Here is a tiny trained network, its code and every weight. The questions are about switching its units off for an input and a target symbol, where a switched-off unit gives its printed mean instead of its output.

import numpy as np


def w(rows, s, z=0):
    codes = np.array(rows[::2]) - 128.0
    scale = np.full(codes.shape[1], s)
    scale[-1] = z or s
    return codes * scale


def softmax(a):
    e = np.exp(a - a.max(-1, keepdims=True))
    return e / e.sum(-1, keepdims=True)


def log_softmax(a):
    a = a - a.max(-1, keepdims=True)
    return a - np.log(np.exp(a).sum(-1, keepdims=True))


def net(x, mask):
    ids = ['αβεηλξπσφψω'.index(c) for c in x.split()]
    T = len(ids)
    res = E[ids] + P[:T]
    u = 0
    for l in range(3):
        r = res
        for j in range(3):
            rows = slice(2 * j, 2 * j + 2)
            q, k, v = (r @ M[l][rows].T for M in (Q, K, V))
            z = softmax(np.where(np.tri(T) > 0, q @ k.T / 2**0.5, -1e9)) @ v
            o = O[l][rows]
            res = res + np.where(mask[u + j], z, o[:, -1]) @ o[:, :-1]
        u += 3
    return log_softmax(res[-1] @ U[:, :-1].T + U[:, -1])


Q, K, V, O = {}, {}, {}, {}
E = w([
[103,90,8,86,114,155,105,81,179],'α',
[244,142,114,86,156,80,142,44,11],'β',
[64,104,154,114,83,202,41,181,110],'ε',
[15,119,173,187,91,173,219,124,164],'η',
[53,143,106,128,206,122,114,254,129],'λ',
[114,210,115,148,79,102,149,127,111],'ξ',
[194,130,105,130,154,202,165,250,197],'π',
[84,214,144,141,154,223,98,158,164],'σ',
[96,116,166,69,155,79,121,66,200],'φ',
[134,190,125,190,87,163,130,115,68],'ψ',
[194,32,108,90,75,171,171,133,100],'ω',
],0.019)
P = w([
[212,145,120,207,142,144,65,254,250],'0',
[210,208,129,133,125,164,103,162,172],'1',
[200,214,135,105,125,176,138,114,128],'2',
[197,202,163,109,98,163,193,73,100],'3',
[174,198,182,83,87,189,195,84,103],'4',
[140,198,181,42,100,218,182,94,100],'5',
[164,189,212,92,72,226,228,95,120],'6',
],0.0059)
Q[0] = w([
[157,167,209,127,58,176,221,164,151],'L0H1',
[74,187,230,155,83,125,144,134,99],'L0H1',
[137,123,68,82,219,110,150,152,118],'L0H2',
[69,84,199,125,152,144,174,145,71],'L0H2',
[39,255,189,220,155,110,90,52,106],'L0H3',
[177,190,147,95,12,190,132,98,83],'L0H3',
],0.0095)
K[0] = w([
[151,140,167,156,165,252,201,118,110],'L0H1',
[95,136,255,181,37,152,115,168,46],'L0H1',
[184,103,72,46,166,76,174,146,165],'L0H2',
[69,118,159,199,144,59,116,165,124],'L0H2',
[17,171,255,128,143,76,100,78,119],'L0H3',
[96,107,190,59,70,138,127,115,96],'L0H3',
],0.0083)
V[0] = w([
[114,1,47,117,179,114,65,91,170],'L0H1',
[158,139,78,124,142,144,95,198,92],'L0H1',
[183,121,53,147,105,136,101,70,147],'L0H2',
[157,87,99,101,135,46,148,103,142],'L0H2',
[117,58,147,34,134,95,156,127,206],'L0H3',
[152,131,101,61,23,178,227,152,120],'L0H3',
],0.0069)
O[0] = w([
[154,104,71,143,70,161,164,116,124,60],'L0H1',
[175,103,122,117,123,53,138,160,134,173],'L0H1',
[32,182,141,178,195,91,116,107,116,148],'L0H2',
[166,85,210,209,115,56,183,195,136,26],'L0H2',
[62,125,181,50,83,19,166,65,185,129],'L0H3',
[45,101,67,158,128,21,108,106,2,255],'L0H3',
],0.0073,0.0057)
Q[1] = w([
[147,5,186,113,191,91,133,114,153],'L1H1',
[113,105,105,137,80,176,104,148,120],'L1H1',
[159,64,198,163,156,137,81,151,174],'L1H2',
[147,115,231,235,91,109,40,89,151],'L1H2',
[148,255,155,187,73,141,53,148,179],'L1H3',
[180,2,115,143,117,96,100,238,161],'L1H3',
],0.0064)
K[1] = w([
[172,195,56,220,112,126,121,139,229],'L1H1',
[10,116,135,185,118,191,70,96,166],'L1H1',
[163,139,134,144,115,95,131,168,95],'L1H2',
[152,164,214,113,142,88,156,165,145],'L1H2',
[101,3,219,96,75,150,86,157,56],'L1H3',
[198,179,52,204,76,99,146,208,161],'L1H3',
],0.007)
V[1] = w([
[102,128,138,131,144,131,82,93,136],'L1H1',
[68,97,103,10,103,111,146,111,104],'L1H1',
[213,163,178,190,88,90,84,176,154],'L1H2',
[67,98,83,98,142,152,149,178,109],'L1H2',
[93,66,149,97,87,111,1,137,95],'L1H3',
[168,124,90,126,122,133,158,130,122],'L1H3',
],0.0078)
O[1] = w([
[155,189,130,134,159,220,45,139,249,152],'L1H1',
[181,166,119,154,136,109,240,160,110,189],'L1H1',
[109,48,63,134,137,36,162,140,173,2],'L1H2',
[53,155,121,205,120,116,143,141,186,219],'L1H2',
[255,78,141,115,10,71,51,112,65,186],'L1H3',
[206,83,133,119,188,181,172,113,118,110],'L1H3',
],0.008,0.0064)
Q[2] = w([
[177,153,161,195,157,111,88,206,88],'L2H1',
[62,167,147,112,122,186,198,112,135],'L2H1',
[23,255,47,199,98,101,150,100,128],'L2H2',
[104,184,160,92,147,130,207,110,83],'L2H2',
[84,64,210,119,146,143,159,166,158],'L2H3',
[95,135,80,100,91,141,93,179,98],'L2H3',
],0.0084)
K[2] = w([
[193,201,133,147,238,136,127,210,48],'L2H1',
[35,82,248,162,140,119,99,72,176],'L2H1',
[36,188,189,161,133,172,199,122,87],'L2H2',
[254,112,211,96,181,133,189,128,129],'L2H2',
[93,100,95,109,129,116,154,204,174],'L2H3',
[42,178,76,108,92,119,102,189,142],'L2H3',
],0.006)
V[2] = w([
[184,143,134,135,154,61,129,213,115],'L2H1',
[133,31,118,167,43,139,173,125,124],'L2H1',
[77,133,63,100,38,164,111,77,130],'L2H2',
[141,207,134,108,135,132,108,147,85],'L2H2',
[120,106,117,75,237,66,152,165,41],'L2H3',
[106,124,112,183,102,111,102,2,216],'L2H3',
],0.0059)
O[2] = w([
[86,121,34,165,36,138,107,163,174,72],'L2H1',
[124,209,220,94,177,120,153,57,63,5],'L2H1',
[66,200,127,158,150,162,181,190,106,255],'L2H2',
[209,13,76,64,224,70,64,170,254,252],'L2H2',
[192,198,92,116,167,149,124,150,110,14],'L2H3',
[92,166,62,109,109,103,122,118,93,109],'L2H3',
],0.0076,0.0043)
U = w([
[59,78,139,87,132,79,154,161,31,122],'α',
[118,135,141,115,140,130,129,119,135,42],'β',
[143,176,148,93,55,151,78,127,122,148],'ε',
[76,231,136,177,154,154,136,82,131,202],'η',
[120,143,146,119,145,119,119,109,138,51],'λ',
[58,142,120,142,144,15,135,246,135,150],'ξ',
[120,140,134,103,135,130,134,116,138,37],'π',
[131,131,121,95,161,182,112,87,179,33],'σ',
[116,213,158,2,140,59,113,111,197,108],'φ',
[108,102,132,211,177,147,81,83,111,91],'ψ',
[230,164,141,102,182,147,166,155,151,254],'ω',
],0.0062,0.0029)

Each question gives the input, a string of symbols that net reads in full, and the target symbol t.
The units are the heads (2 rows each of Q, K, V and O). Each row of codes is followed by its name. A weight is (code - 128) times the scale printed after its matrix; where a second scale follows, it is the last column's (O and U).
mask holds one flag per head, layer by layer. A switched-off head (its flag False) gives its mean, the last column of its rows in O, instead of its output. The means were averaged over made-up inputs and are rounded, as every weight is.
A unit's drop is (log p(t) with every unit on - log p(t) with that unit switched off) / (log p(t) with every unit on - log p(t) with every unit switched off).
The circuit of an input: a set's keep is (log p(t) with only the set's units on - log p(t) with every unit switched off) / (log p(t) with every unit on - log p(t) with every unit switched off). Starting from all 9 units, units are removed one at a time, each time the one whose removal leaves the highest keep (on an exact tie, the one counted first), for as long as the keep stays at least 0.8.
circuit, biggest first: the units of the circuit, biggest drop first
unit that matters most: the unit with the biggest drop
heads that matter: for each layer, one digit per head in row order, 1 if its drop is at least 0.15 and else 0, layers parted by /
drop of u: that unit's drop, to one decimal
input ε π ω σ, target ω: heads that matter => 001 / 100 / 000
input ξ ξ ω β α σ, target ω: circuit, biggest first => [L0H3, L1H1, L1H3]
input α λ ξ, target ξ: heads that matter => 010 / 000 / 100
input ε β ω, target α: circuit, biggest first => [L0H3]
input β ε ω ψ, target ω: circuit, biggest first => [L0H3, L1H1, L2H2]
input σ ω σ ε π ε, target ε: circuit, biggest first => [L1H3, L0H2]
input φ φ π σ, target φ: circuit, biggest first => [L0H3, L0H1]
input β α ξ ξ ξ ψ ψ, target ψ: heads that matter => 001 / 100 / 000
input β α α π, target ξ: circuit, biggest first => [L0H2, L2H1]
input π ψ β ψ, target ψ: circuit, biggest first => [L0H3, L1H1, L2H2]
input ω β ψ, target ω: heads that matter => 001 / 000 / 001
input π σ ξ ξ ξ, target ξ: circuit, biggest first => [L2H1, L0H1]
input ξ ε ψ, target ε: heads that matter => 000 / 001 / 000
input η α λ ε π, target ξ: heads that matter => 011 / 000 / 100
input ε ξ ψ ω, target α: heads that matter => 001 / 000 / 000
input α ω φ ω ε λ σ, target ε: heads that matter => 010 / 001 / 000
input φ η α, target η: heads that matter => 010 / 010 / 000
input ω β α, target η: unit that matters most => L1H2
input λ σ λ, target ω: heads that matter => 011 / 001 / 001
input π λ λ ε β β, target ω: drop of L2H3 => 0.8
